(in the rows, 128 means zero)
Here are made-up nodes, facts about them, and rows of numbers that follow some of those facts. Name the node behind each unnamed row.

Facts:
plobriko: belongs to class; dudridal: sits directly inside; vimur: refers to
{plubom, rulu, flinol, brogreflor, grilestes, vuplo, dadris, grekar, nustak, sketus, religa, ponol, kinoti, stomon} plobriko 59
{stapak, farik, dala, brezetra, sipan, nepla, tostis, muvon, klazo, renom, pufla, bribek, ziflak, radu, gromur, mifak, zanas, siskogril, mustekis, bidrugri, raflek, kozar, stidran, bokligral, ginol, grasu, skadu, zustor, bupa, nevin, kigas, brovem, groskor, loskeno} plobriko 635
{braso, kluper, vovunam, stogik, nozedrik, sumin, toko, klesen, bidoke, gutran, pefo, zaplofa, kluklufek, gizu, guklis, taga, tive, dromes, truskil, riro, mada} plobriko 295
{drabruk, pano, tumum, vabrul, vevun, zemol, tretis, bomes, sidim} plobriko 27
{zapa, neflu, trudrek, bredamu, tikir, delo, tokir, trugan, drila, roflur} plobriko 117
{brados, ditrerus, grestekis, bretre, zadro, labu, fisa, besta, skiplam, drani, vefam, sugra, brupun, zigim} plobriko 367
dudridal tredrin <- plubom, ziflak
dudridal bremi <- gepo, dala, sipan, bretre, trudrek, bidoke, dadris, loskeno
dudridal gepo <- stapak, rulu
dudridal skugon <- braso, trugan, sugra, sidim
dudridal lukekam <- kluper
dudridal dapa <- drabruk, gomaro, mutral, kinoti
dudridal nakla <- vovunam, pano, nozedrik, zigim
dudridal veplak <- stogik, ditrerus, klazo, stidran, grasu, kigas
dudridal skevos <- zapa, toko, klesen, bribek, gizu, rifasen
dudridal kuvu <- skugon, gibri, trorir, lukekam, vavol, skimu
dudridal busu <- neflu
dudridal vunusa <- tukimu, pefo, taga, kleflel
dudridal metrebri <- farik, bredamu, grekar, nustak, brupun
dudridal klozak <- brezetra, fisa, stomon
dudridal plosul <- sumin, brados, raflek, bomes
dudridal vavol <- nepla
dudridal skibil <- tumum, zadro, renom, zanas, siskogril
dudridal mutral <- flinol, skiplam
dudridal rigrus <- tostis, pufla, semo
dudridal klelol <- grestekis, bokligral, ginol
dudridal plodumo <- muvon, plosul, tokir, rirun, nakla, skelel, vuple, groskor
dudridal zogren <- klozak, gutran, zemol, kozar, skibil
dudridal vobul <- brogreflor, sketus, religa
dudridal skimu <- grilestes
dudridal kleflel <- tikir, gromur
dudridal trorir <- vabrul, tive
dudridal tukimu <- radu, vuplo, labu, drila, drani, roflur
dudridal semo <- delo
dudridal skelel <- vevun, zaplofa, besta, nevin
dudridal lokledar <- vobul, kluklufek
dudridal vuple <- mifak, skadu
dudridal gibri <- tretis, mustekis
dudridal skila <- klelol, metrebri, ponol, veplak
dudridal vaski <- guklis, mada
dudridal tobri <- vaski, zustor, bupa
dudridal kleda <- bidrugri, vefam, dromes, tredrin, busu
dudridal rifasen <- truskil
dudridal kizik <- riro
dudridal rirun <- brovem
gepo vimur [brados, drila, ditrerus, kizik]
stapak vimur [vuplo, mifak]
braso vimur [truskil, mustekis, busu]
bremi vimur [kleflel]
tobri vimur [nustak, skugon, ditrerus]
flinol vimur [dromes]
klazo vimur [pano, rigrus]
klozak vimur [kinoti, radu, vunusa]
klesen vimur [besta]
trudrek vimur [mifak, zadro, lukekam, grestekis, brezetra]
bredamu vimur [skila, tumum, mustekis, kigas]
renom vimur [muvon, sumin, labu]
tikir vimur [vovunam]
ziflak vimur [sketus, drani, stogik]
vabrul vimur [delo, lokledar, tredrin]
pefo vimur [mifak, sipan]
tokir vimur [vovunam, ginol, farik, kluklufek]
rirun vimur [tukimu]
trugan vimur [pufla]
vobul vimur [loskeno, bidoke, radu, toko]
zemol vimur [bidrugri]
dadris vimur [muvon]
zaplofa vimur [sidim, tredrin, dapa]
tretis vimur [brogreflor, drila, grekar]
gizu vimur [trorir, stogik, bomes]
klelol vimur [nevin]
gomaro vimur [dromes, bretre]
taga vimur [sketus, grestekis, radu, dala]
skiplam vimur [raflek, brovem, bretre, bomes]
semo vimur [gromur, sidim, siskogril]
riro vimur [bidrugri, bribek]
metrebri vimur [tumum, sumin, skugon, labu]
plodumo vimur [stomon]
kleda vimur [bidrugri, gutran, zadro, siskogril, bretre]
mutral vimur [gibri, rifasen, nozedrik]
skelel vimur [groskor, vunusa]
grasu vimur [brogreflor]
veplak vimur [truskil]
bupa vimur [guklis]
vuple vimur [vuplo]
skimu vimur [nepla, stomon, zustor, religa]

Named rows:
gizu: [128 131 127 125 129 121 124 165 128 141 120 149 121 103 130 103 118 117
 118 125 132 121 117 129 127 124 116 125 141 123 119 125 130 127 122 117
 121 132 101 127 148 123 134 112]
brupun: [124 130 126 126 122 195 126 148 124  94 141 123 113 153 118 101 160 126
 110 126 119 115 119 111 125 131 107 144 152 124 111 121 129 135 120 127
 116 122 175 118 111 145 128 133]
guklis: [126 128 124 126 117 113 127 125 126 136 117 119 125 117 121 116 127 121
 121 124 122 142 124 123 124 124 112 126 127 124 115 130 127 128 123 124
 124 130 136 130 149 130 125 116]
siskogril: [124 122 126 131 118 107 126 105 156  98 118 121 115 136 127 123 108 118
 120 150 179 119 117 108 123 124 114 126 165 123 118 136 134 125 139 127
 119 121 173 126 148 119 141 112]
sidim: [125 139 126 129 121 139 123 105 134 203 143 122 182 179 117 102 130 128
 107 124 151 119 131 155 124 137 118 124 128 146 114 131 134 125 121 124
 126 161 109 132 129 118 158 113]
grestekis: [125 126 124 127 119 180 125 159 123  96 138 123 114 134 119 101 143 128
 110 126 115 117 121 111 125 131 111 147 148 124 110 121 128 134 118 129
 119 131 147 120 115 141 129 137]
gutran: [124 121 127 128 116 109 124 106 142 104 118 121 117 137 127 122 109 120
 122 135 150 125 118 109 125 124 110 127 150 124 116 134 132 123 127 124
 118 123 163 128 144 122 135 111]
bretre: [123 121 129 126 117 115 136 194 122 169 115 121 121 144 126 112 153 120
 146 135 154 152 118 142 127 124 110 137 110 129 136 121 121 136 119 126
 118 137 134 149 128 120 142 128]
stogik: [124 131 126 125 122 193 124 162 125  96 150 121 115 143 120 101 145 126
 111 127 118 115 118 109 124 135 111 151 158 124 111 121 128 135 119 119
 118 124 163 120 113 144 133 134]
lokledar: [133 120 127 126 127 106 122 107 122 124 123 126 114 101 118 142 115 140
 142 128 113 122 132 109 128 127 114 127 111 124 158 124 126 124 137 121
 144 118 109 120 111 128 116 128]
sugra: [125 139 126 130 119 132 123 106 131 199 142 118 182 168 120  99 129 130
 110 125 150 120 129 157 126 136 113 125 123 148 110 132 133 124 122 123
 124 164 109 129 125 117 160 111]
gibri: [124 122 130 125 117 115 126 107 123 182 161 123 132 122 121 122 119 151
 109 126 117 115 138 111 129 143 119 128 111 132 118 123 129 124 118 124
 148 138 102 119 109 118 140 120]
brovem: [126 127 127 137 139 117 135 122 122  97 123 118 153 136 121 172 109 118
 107 126 112 148 128 137 124 123 170 129 116 124 124 136 122 125 124 124
 123 128 127 125 109 120 118 116]
semo: [137 120 126 127 130 118 125 117 123 121 124 124 114 102 128 138 128 126
 139 126 114 113 131 110 125 128 133 126 111 124 168 122 131 124 149 127
 137 116 100 119 111 118 116 125]
dromes: [140 162 124 126 164 112 125 141 130 136 123 125 116  98 125 100 121 121
 111 125 147 149 118 174 127 124 114 126 149 122 119 133 131 144 116 122
 119 134 105 227 151 121 155 110]
bribek: [127 127 126 126 118 116 126 133 124 134 117 121 122 150 132 115 153 120
 134 125 123 151 129 112 124 124 108 125 129 124 114 136 131 125 129 124
 122 134 138 138 160 123 116 127]
groskor: [125 123 124 132 128 113 133 126 121  96 117 133 160 133 121 162 109 119
 107 125 115 144 131 128 125 123 167 128 120 122 121 135 122 123 120 123
 124 133 120 123 112 123 116 125]
plodumo: [140 123 128 124 166 122 126 109 124  96 141 120 114 104 120 190 106 122
 108 125 111 116 141 109 126 125 207 128 111 122 177 123 125 124 120 122
 155 116 102 125 111 119 114 118]


Now the same nodes, written a new way:
Named rows:
neflu: [126  98 119 133 134  96  73  68 131 104 123 125 142  89 142 105 135 146
 139 113 126 130  96  62 114 128 133 136 116 164 132 172]
tumum: [ 72 189 123  95 145  57 162 168 118 146 102 107 106 106 110 109 176 147
 133  85 106 153 120 131 154  61 178 154 114 152 143  84]
klazo: [ 98 101 115 140 127 162 129 126 141 145 136 118 117 127  87 156 129 104
 108 122 167  96 161 136 120  62 123  85 169 128 133 199]
vobul: [142  84 144 141 148 129 121 142 102 144 114 139 159 115 144 127  88  78
 136 145 116 191 107 120 133 134 148 124 121 127 184 169]
brezetra: [105 171 125 140 159  83 166 160 128  81 149 155 117 116 119 124 150 109
  98  74  99 173 156 131 112 100 129 163 112 160 112 110]
lukekam: [146 130 139 149 152  98 108 126 126 121 128 188 115 144 126 118  83 102
 137  94 120 148 129 185 139 178  96 143 135 115  87 103]
drani: [113 140 180 147  67 193 122 137 158 161  85 107 156 107 181 142 133  77
 139 122 121  97 131 136 117 113 110 179  93 169 114  75]
loskeno: [ 83 103 149 146 122 144 117 153 143 109 170 124 113 133 165 128  84 150
 148 140 104 167 138 126 139 116 117 121  89 113 165 103]
fisa: [ 99 164 103 128 150  94 164 166 110 122 130 116 140 116 114 141 166 126
 101 105 111 168 123 115 144  90 142 156 115 162 119 120]
tobri: [151 149 122 144 137 128 147 140  98 141  59 115 147 126 117 105 104 122
 130 128 149 131  87 122 128 127 153 117 147 101 195 176]
pefo: [157 156 148 174 108 122 108 115 128 113  82 141 165 116 129 140 105  95
 107 127 131 122 183 139  69  90 132 165 101 136 119 146]
trugan: [161 107 108 170 126 108  80 126  95 133 110 153 134 143 126 154 108 146
 147 128 160 144 119 201 186 126 117 143 137 144  62 105]
zanas: [ 99 165 100 128 159  92 170 168 106 117 134 113 141 117 114 143 170 126
 102 102 111 175 120 115 146  81 148 163 116 163 108 117]
skadu: [182 134 135 107 136 138 135 135 105 120 175 133 125 120 142 106 163 147
 137 183 136 111 154  98 104 126 142 114 134 117 112 121]
bremi: [139 118 114 126 126 129 150 127 120 132 123 112 138 146 121 141  88 124
 110 146 116 146 114 137 118 144 127 125 124  98 162 144]
mada: [120 117 121 128 123 124 119 116 129 120 130 116 136 127 134 129 111 141
 127 129 121 132 117 115 120 132 127 135 117 122 136 138]
brogreflor: [104 150 131 154 135 149 129 132 129 107 124 112 127 120 157 104 117 169
 134 101 124 110  89  93 141 160 102 124 127 116 134 144]
busu: [122 121 136  85 138  62  95  79 135 158  96 117 133 107 131  93 115 124
 154 116 103 124  90 101 123 136 143 128 132 134 152 143]

Rows to name:
No name comes twice in this set of rows, the named rows included.
[124 119 113 136  98 121 135 132 124 116 112 100 115 139 127 130  95 176
 124 143 123 140 147 140 117  95 158 132 110 100 197 128]	dadris
[167 165 161 123 153 112 130 129 128  80 209 171  96 119 143  78 135 147
 129 146 113 105 194 107  70 142 123 123 115 110  90  98]	mifak
[143  83 124 122 116 132 142 131 125 137 119 155 111 144 128 130 112 116
 153 105 128 132  68 194 189 168  99 140 158 140 107  78]	trorir
[168 100 106 148 114  69  70 122  87 152  72 145 116 130 114 153  97 151
 164 137 166 146 129 217 175  78 156 145 141 135 103  98]	braso
[122 149 115 109 151 107 159 141 116 143 114 116 141 130 114 132 131 100
 110 117 109 154  97 122 134 138 133 137 129 129 136 137]	zogren
[139 116 112 184 109 118 129 128 125  60 149 128 105 151 126 139  44 167
  90 142 107 159 196 149  78 110 134 145  95  77 185 139]	stapak
[ 61 147 138 135 132 170 134 145 154 152 121 117  86 116 105 109 134 133
 132  93 161  71 145 132 137  74 127  70 167 111 148 171]	nustak
[116 114 126 121 123 108 105  74 166  77 124 150 117 120 130 108 149 150
 139  94 119 117 132  90 112 178 124 135 125 153 132 116]	bidrugri
[139 120 158 116 143 140 120 150 121 127 180 141 127 115 162 109 145 135
 153 163 120 141 140 102 128 126 133 117 115 130 120 107]	groskor
[157 110 103 156 126 111  66 133 106 143  76 155 148 151 109 192 133 149
 154 144 189 182 146 175 194 160 147 126 115 134  90 126]	vabrul

The same nodes again, as new rows of numbers:
Some nodes and their rows:
rigrus: [104 118 108 123 112 160  95 131 134 114 119 115 152 102 123 139 132 117
 142 120 110 121 154 117  99 154 187 138]
grilestes: [128 130 129 109 140  93 142 130 111 138 133 147  90 117  72 131 133 126
 146 104 127 130 121 120  99 134 100  97]
sipan: [117 155 136 138 159  94 160 143 146 109 150 136 111 144 118 133 127 124
 146 171 125 130 129 140 110  96 137 130]
riro: [124 131 141 114 159 124 129 122 109 137 156 124 133 131 166 117 121 137
 100 150 142 124 118 144 170 106 163 112]
bretre: [129 159 154 126 160 107 144 140 144  97 160 132 130 152 103 130 116 126
 129 163 130 140 136 141  97 103 108 113]
vunusa: [109 123  92 143 127 179 135 139 124 111  97 104 177  84  79 118 110 118
 156 100  79 121 136 128 165 170 151 138]
taga: [137 137 110 133 158 149 165 126 122 134 119 121 146 120  95 111 112 136
 130 137 110 129 104 156 223 110  85 122]
kleflel: [101 129  97 154 114 176 130 134 123 105 101 114 178  83  81 111 109 116
 157  90  89 118 138 132 149 168 165 140]
stogik: [171 166 136 132  96 125 127 141 119 138 132 148 110 140 194 137 125 132
 104 143 137 156 119 102 160 143  83 137]
plubom: [160 103 129 113 104 111 108 126 114 124 163 135 131 158 111 130 157 119
 157 169 147 116 124 129 170 122 100 122]
vovunam: [129 100 154 147 126 100 143 131 123 132 104 121 119 174 144 129 120 140
 141 109 140 124 126 142 103 120  81 150]
kinoti: [144 120 131 123 129 111 138 135 127 127 142 128 124 147 116 131 140 124
 145 153 130 128 120 125 152 125  98 123]
raflek: [139 101 158 147 129 105 137 131 123 129 112 123 118 178 135 128 115 142
 138 108 140 123 127 144  91 124  78 146]
bredamu: [133 174 129 140 113 141 114 123 115 147 130 148 113 122 217 129 126 137
  78 144 150 152 122 117 183 106  93 135]
bidoke: [112 150 140 129 160  96 164 145 143 109 148 126 117 142 118 135 130 124
 139 166 119 136 128 131 118  95 121 127]
trudrek: [109 162 125 127 182 118 151 129 148 121 148 132 115 134 135 132 115 137
 122 186 129 130 124 163 136  70 153 126]
mutral: [ 93 122  98 106 126 181  81 115 131 121 123 109 161  91 133 137 129 124
 119 144 116 120 154 138 132 122 198 135]
rirun: [ 83  98 119 129 135 176  88 115 129 131  82  96 149 118 159 137 101 144
 111  95 118 115 157 153  79 124 171 162]

Rows to name:
No name comes twice in this set of rows, the named rows included.
[140 147 107 154 149 143 159 120 127 133 126 141 134 124  93 104 106 136
 142 144 126 118 104 169 195 111 124 127]	pefo
[103 132  92 166 116 183 146 135 117 101  92 115 189  76  58  99  98 116
 166  77  79 118 131 139 171 173 157 140]	tukimu
[123 142 117 139 145 140 161 119 119 128 119 128 149 116 100 103 112 132
 130 124 121 131 108 158 209 101  99 122]	tikir
[ 95 104 110 145 136 177  87 114 136 135  84 112 134 125 157 137  96 148
 128 109 123 103 154 167  64 127 197 170]	vuple
[139 137 123 165 126 126 181 137 114 114 121 135 153 124  65  94 111 123
 162 105 109 125 102 144 198 139  83 125]	roflur
[157 120 138  89  93  89 154 126 126 117 133 136 129 138 120 124 138 119
 148 142 134 132 114 134 140 109 144 134]	brogreflor
[ 91 122  99  95 130 141 104 128 107 134 113 137  93  53  51 142 128 118
 139  57  97 117 151  99  29 157 169 102]	skugon
[126 137 124  63 135  98 157 109 110 144 115 146  92  94  87 126 122 133
 122 103 126 137 113 141 117  92 140 103]	tretis
[ 89  89 121 127 144 179  92 118 128 135  74  88 148 125 162 142 100 149
 111  97 113 115 156 152  86 125 154 167]	skelel
[141 136 121 163 130 127 182 138 115 115 118 132 154 125  64  96 110 123
 164 107 107 126 102 144 202 141  75 124]	drani
[ 54 158 107 112 170 164 117 128 152 102 124 104 152  83 140 145 113 125
 110 157 101 131 162 146  93  86 219 140]	bremi
[129 124 149 127 167 121 143 116 147 148 154 115 145 131 178 109 133 134
  70 142 148 128 105 125 161 128 190 101]	zemol
[132 129 126 111 139 128 129 116 125 134 144 129 129 136 130 126 135 132
 120 161 141 128 120 147 173  91 114 120]	klesen
[149 120 145 144 135 104 159 126 172 138 139 123 136 144 131 117 152 121
 106 128 140 133 106 104 125 149 135 111]	fisa
[137  99 156 142 123  99 142 130 122 130 108 123 114 173 141 127 117 140
 139 108 139 121 124 143  94 119  91 151]	brados

The same nodes again, as new rows of numbers:
Some rows with their names:
tive: [ 85 169 145  80 166 161 113 123 173 127 190 115 161  71  97 113 125  91
 102 153 123 129 122 130 113 119 138 204 141 108 106 109]
raflek: [152  68 101 120 108 118 195 168 161  69 136 145 143 123  60 169 154 178
 118 134 122  87 182 161  95 175 129 120 104 143 187 147]
skiplam: [ 99 106 113 149  93 128 164 138 126  92 105 114  98 138 106  95  89 126
 157 116 131 117  85 149 112 141 184 158 110 114 120 118]
bomes: [151  69  99 116 113 125 185 171 164  74 130 150 145 120  62 175 146 172
 121 132 132  81 200 162  91 169 123 117 106 149 182 154]
grasu: [174  93  84 134 151 186  88 150  31 121 111 131  56  80 166 150 103  84
 117 135 102 162 115 114 118 122 113 132 177 165 139  73]
brogreflor: [ 99 169  94 141 114 151 137 156 116 134  96 185 107 112 160  93 130 109
 110 131 132 124 152 141 135 136  98 114 132 114 125 132]
ditrerus: [170  96  60 128 164 205  96 158  49 153 116 156  71  83 175 169 112  92
 124 152 109 143 128 112 103  98  91 108 182 161 130  75]
tobri: [130 154  83 163 111 114 159 114  96 150 121 133 118 100 164 134 136 146
 148  89 121 165 106 118 179 108 146 167 120 121 101 140]
trugan: [ 83 170 155  79 160 151 115 120 168 117 198 109 158  58  99 106 120  92
  94 155 107 137 117 130 117 127 144 214 149 115 108 107]
kigas: [162  71  81 115 152 172  71 138  75 155 153 125  83 118 171 195 104 119
 164 180 107 124 102  98  91  76 112  92 199 168 121  97]
sidim: [ 87 167 136  62 170 199 116  87 173 123 185 149 173 108  68  95 152 107
  50 184 136 120  95 114  98 113 136 180 142 103 126 114]
tumum: [104 150 175 117 108 154 171 125 136 226 205 168 163 184 210 142 126 132
 194 101 120 113 146  87 130 109 112  86 115 139 201  80]
nakla: [167 113 110 143 118  91 157 118 135 109 129 105 155 119  96 177 166 167
 108 101 117 144 165 133 174 147 123 131 122 146 140 178]
tikir: [127 153 195 133 134  76  72 139 106 162  69  89 113 153 136  91 149 165
 149 158 159 143 157 194 102 159 144 171 154 118 134  93]
grekar: [168 101  74 130 165 201  93 152  46 137  98 142  66  93 166 150 109  89
  98 147 117 148 134 114 110 119  90 111 173 166 144  80]
nevin: [157 107 123 127 110  83 151 163 151  82 145 136 154 104 101 178 163 167
  98 145 116 111 189 147 119 176 115 103 134 153 184 162]
gutran: [100 107 171 110 114 161 172 122 143 155 144 147 123 188 123 106 127 124
 125  96 140 114 109 109 109 123 122 100  89 122 180  83]
bidrugri: [ 76 102  90  80  83 144 159 126 145 128 110 161 110 164 105  81 122 128
 112 130 149 113 105 162 110 126  96  84 140  99 111 137]

Rows to name:
No name comes twice in this set of rows, the named rows included.
[ 73 161 143  91 147 128 112 114 171 132 232 112 175  54 118 146 111 116
 141 165 107 126  93 127 103 102 163 227 161 107 104 120]	braso
[112 165 147 120 144 120 129 108 159 131 163  45 141  91 102 118 133 105
 111  98 108 165 114 128 180 119 162 208 151 126  75 137]	skimu
[181  78 118 129 137 162  70 146  55 109 131  94  64 108 146 159  79  89
 133 155  97 160  94 107 107 117 135 111 188 177 138  93]	klazo
[126 152  67  91  71 140 134  70 114 135 124 151 130 186  89  72 142 142
  94 129 149 163  95 126 191 112  95  87 146 119  98 190]	tredrin
[ 92 122 169 168 158 111 131 143 158 111  89 145 112 115 164 136 135 105
 101 127 135  93 100  90  92 115 132  73  97  83 104 127]	sipan
[139 123 116 137  96 128 146  73 107 121 111 115 123 164  96 108 138 156
 105 110 129 170  62 105 166 113 163 153 110 114 109 148]	semo
[166  45 102 107 176 168  66 123  80 119 117 128  90 125 132 159  92  79
 128 130 130 122 105 104  84  92  76  70 122 145 116  92]	grestekis
[166  80  93 138 124 148  75 133  55 128 170 109  81  91 171 199  82 121
 179 173  93 148  74  98  94  98 150 128 195 169 136  95]	bredamu
[125 102  97 151 111 132 180 114 131 124  97  89 112 158  93 115 131 142
 140  88 133 142  88 133 163 115 170 163 104 113  97 143]	gomaro
[173  52  75 112 170 209  88 153  85 116 110 115  84 135 115 150  72  80
 155 142 129 103 135 121  86  93 107  97 145 168 123  80]	stogik
[136 147 126 162 106 105 139 107 118 131 111  84 120 141 124 119 125 131
 144  91 118 165 109 114 192 117 158 152 128 126  90 163]	mutral
[134 167 132 141 163 112  92 138  73 209  43 175 123 134 165  91 188 177
 135 165 189 142 177 209  93 157  99 177 126 101 140  68]	drila
[154 124 125 148 115  84 153 134 140 115 124  69 135 127 112 156 150 149
 114  98 106 147 152 135 182 148 137 133 134 154 122 169]	plodumo
[144 116 163 139  92  64 140 155 136  72 140  99 121  95 119 145 130 142
 116 130  99 135 156 144 129 179 147 134 144 144 170 155]	tokir
[137 124 102 128 121 105 154 152 145 117 157 169 160 102 143 178 158 176
 131 156 120  97 169 137 111 139 109 102 135 132 155 157]	muvon

